Here is a tiny trained network, its code and every weight. The questions are about switching its units off for an input and a class, where a switched-off unit gives its printed mean instead of its output.

import numpy as np


def w(rows, s, z=0):
    codes = np.array(rows[::2]) - 128.0
    scale = np.full(codes.shape[1], s)
    scale[-1] = z or s
    return codes * scale


def f(y):
    return y / 2 * (1 + np.tanh(0.7978845608 * (y + 0.044715 * y**3)))


def log_softmax(a):
    a = a - a.max(-1, keepdims=True)
    return a - np.log(np.exp(a).sum(-1, keepdims=True))


def net(x, mask):
    res = np.array(x, float).reshape(1, 5) / 4 @ E
    y = f(res @ A[0][:, :-1].T + A[0][:, -1])
    res = res + np.where(mask, y, B[0][:, -1]) @ B[0][:, :-1]
    return log_softmax(res[-1] @ U[:, :-1].T + U[:, -1])


A, B = {}, {}
E = w([
[67,135,102,198,36],'x0',
[107,236,94,150,182],'x1',
[93,111,105,110,145],'x2',
[212,109,2,122,113],'x3',
[121,183,124,18,58],'x4',
],0.0083)
A[0] = w([
[159,61,164,106,111,115],'N1',
[81,32,118,71,111,120],'N2',
[130,94,134,123,115,79],'N3',
[72,149,101,158,61,79],'N4',
[137,167,125,70,87,61],'N5',
[130,104,133,126,116,69],'N6',
[137,205,139,81,87,119],'N7',
[79,151,124,60,54,87],'N8',
[140,146,133,66,104,108],'N9',
[108,80,104,182,176,76],'N10',
[140,108,145,191,157,77],'N11',
[116,133,123,98,116,92],'N12',
[141,135,135,60,95,102],'N13',
[190,118,9,121,101,5],'N14',
[154,126,162,95,201,97],'N15',
[127,144,131,185,68,80],'N16',
[92,134,189,128,131,76],'N17',
[174,119,164,88,189,64],'N18',
[177,73,175,127,84,95],'N19',
[89,130,174,124,131,87],'N20',
[146,119,135,169,148,99],'N21',
[113,146,191,137,125,94],'N22',
[120,144,126,94,107,75],'N23',
[86,126,168,123,139,89],'N24',
[94,128,160,130,148,86],'N25',
[115,227,101,143,178,53],'N26',
[87,156,197,122,124,106],'N27',
[145,59,160,127,82,91],'N28',
[179,134,151,57,198,106],'N29',
],0.014,0.015)
B[0] = w([
[110,215,109,165,128,222],'N1',
[127,219,121,160,124,250],'N2',
[78,141,70,129,178,112],'N3',
[51,75,87,163,59,212],'N4',
[138,103,140,158,166,164],'N5',
[112,144,58,172,145,101],'N6',
[154,104,161,213,146,253],'N7',
[131,79,172,181,189,246],'N8',
[143,97,157,204,178,194],'N9',
[179,92,188,176,178,187],'N10',
[133,62,150,190,223,168],'N11',
[136,123,132,150,131,116],'N12',
[138,104,163,178,183,198],'N13',
[241,122,42,46,122,235],'N14',
[112,105,106,187,86,197],'N15',
[31,61,83,126,116,173],'N16',
[204,108,19,68,135,182],'N17',
[91,68,101,161,72,166],'N18',
[108,200,95,161,146,206],'N19',
[202,117,43,71,130,170],'N20',
[146,113,157,159,129,144],'N21',
[196,115,76,121,114,187],'N22',
[120,86,123,155,188,120],'N23',
[194,120,35,109,127,165],'N24',
[167,135,60,163,126,145],'N25',
[95,254,109,198,139,188],'N26',
[232,127,52,103,107,244],'N27',
[105,190,98,164,141,208],'N28',
[29,73,63,170,33,245],'N29',
],0.0091,0.0047)
U = w([
[194,125,71,97,128,110],'0',
[116,139,135,137,123,252],'1',
[131,102,156,178,185,105],'2',
[54,94,93,152,73,82],'3',
[95,246,108,154,147,91],'4',
[85,139,250,1,95,147],'5',
[62,124,149,7,203,55],'6',
],0.013,0.021)

Each question gives the input, the list of numbers given to net, and the class t.
The units are the neurons (one row each of A and B). Each row of codes is followed by its name. A weight is (code - 128) times the scale printed after its matrix; where a second scale follows, it is the last column's (A, B and U).
mask holds one flag per neuron, in row order. A switched-off neuron (its flag False) gives its mean, the last column of its row in B, instead of its output. The means were averaged over made-up inputs and are rounded, as every weight is.
A unit's drop is (log p(t) with every unit on - log p(t) with that unit switched off) / (log p(t) with every unit on - log p(t) with every unit switched off).
The circuit of an input: a set's keep is (log p(t) with only the set's units on - log p(t) with every unit switched off) / (log p(t) with every unit on - log p(t) with every unit switched off). Starting from the 12 units with the biggest drops (on a tie, the unit counted first), units are removed one at a time, each time the one whose removal leaves the highest keep (on an exact tie, the one counted first), for as long as the keep stays at least 0.8.
circuit, biggest first: the units of the circuit, biggest drop first
k most important neurons: the k neurons with the biggest drops, biggest first
drop when u is switched off: that unit's drop, to one decimal
input [7,6,6,-3,-8], class 2: 3 most important neurons => N10; N11; N29
input [-7,-5,6,-2,8], class 2: circuit, biggest first => N13; N9
input [-8,-3,-3,1,6], class 3: circuit, biggest first => N29
input [6,-3,-5,-1,0], class 3: circuit, biggest first => N16; N4
input [5,1,-1,-1,0], class 3: 2 most important neurons => N4; N16
input [-7,-8,7,-3,-5], class 4: circuit, biggest first => N2; N1
input [-8,-7,-4,0,-3], class 3: 2 most important neurons => N29; N18
input [3,0,-1,-1,4], class 2: 3 most important neurons => N8; N7; N29
input [8,-5,-7,1,5], class 3: 2 most important neurons => N4; N16
input [1,5,5,-2,7], class 2: 2 most important neurons => N8; N7
input [8,7,-7,-7,2], class 3: 3 most important neurons => N4; N16; N14
input [-1,-5,-4,-6,7], class 2: circuit, biggest first => N8; N13
input [-2,-3,-4,5,-8], class 2: 2 most important neurons => N11; N10
input [8,7,-1,5,-5], class 3: circuit, biggest first => N4
input [8,1,-3,5,-1], class 3: 2 most important neurons => N4; N16
input [5,5,-2,-3,0], class 3: 3 most important neurons => N4; N16; N2
input [-4,-4,-1,-8,2], class 0: drop when N1 is switched off => 0.0
input [1,4,3,-5,-4], class 0: drop when N27 is switched off => 0.2
input [4,6,5,-6,-5], class 0: drop when N14 is switched off => -0.1
input [7,-7,-4,-6,7], class 2: circuit, biggest first => N8
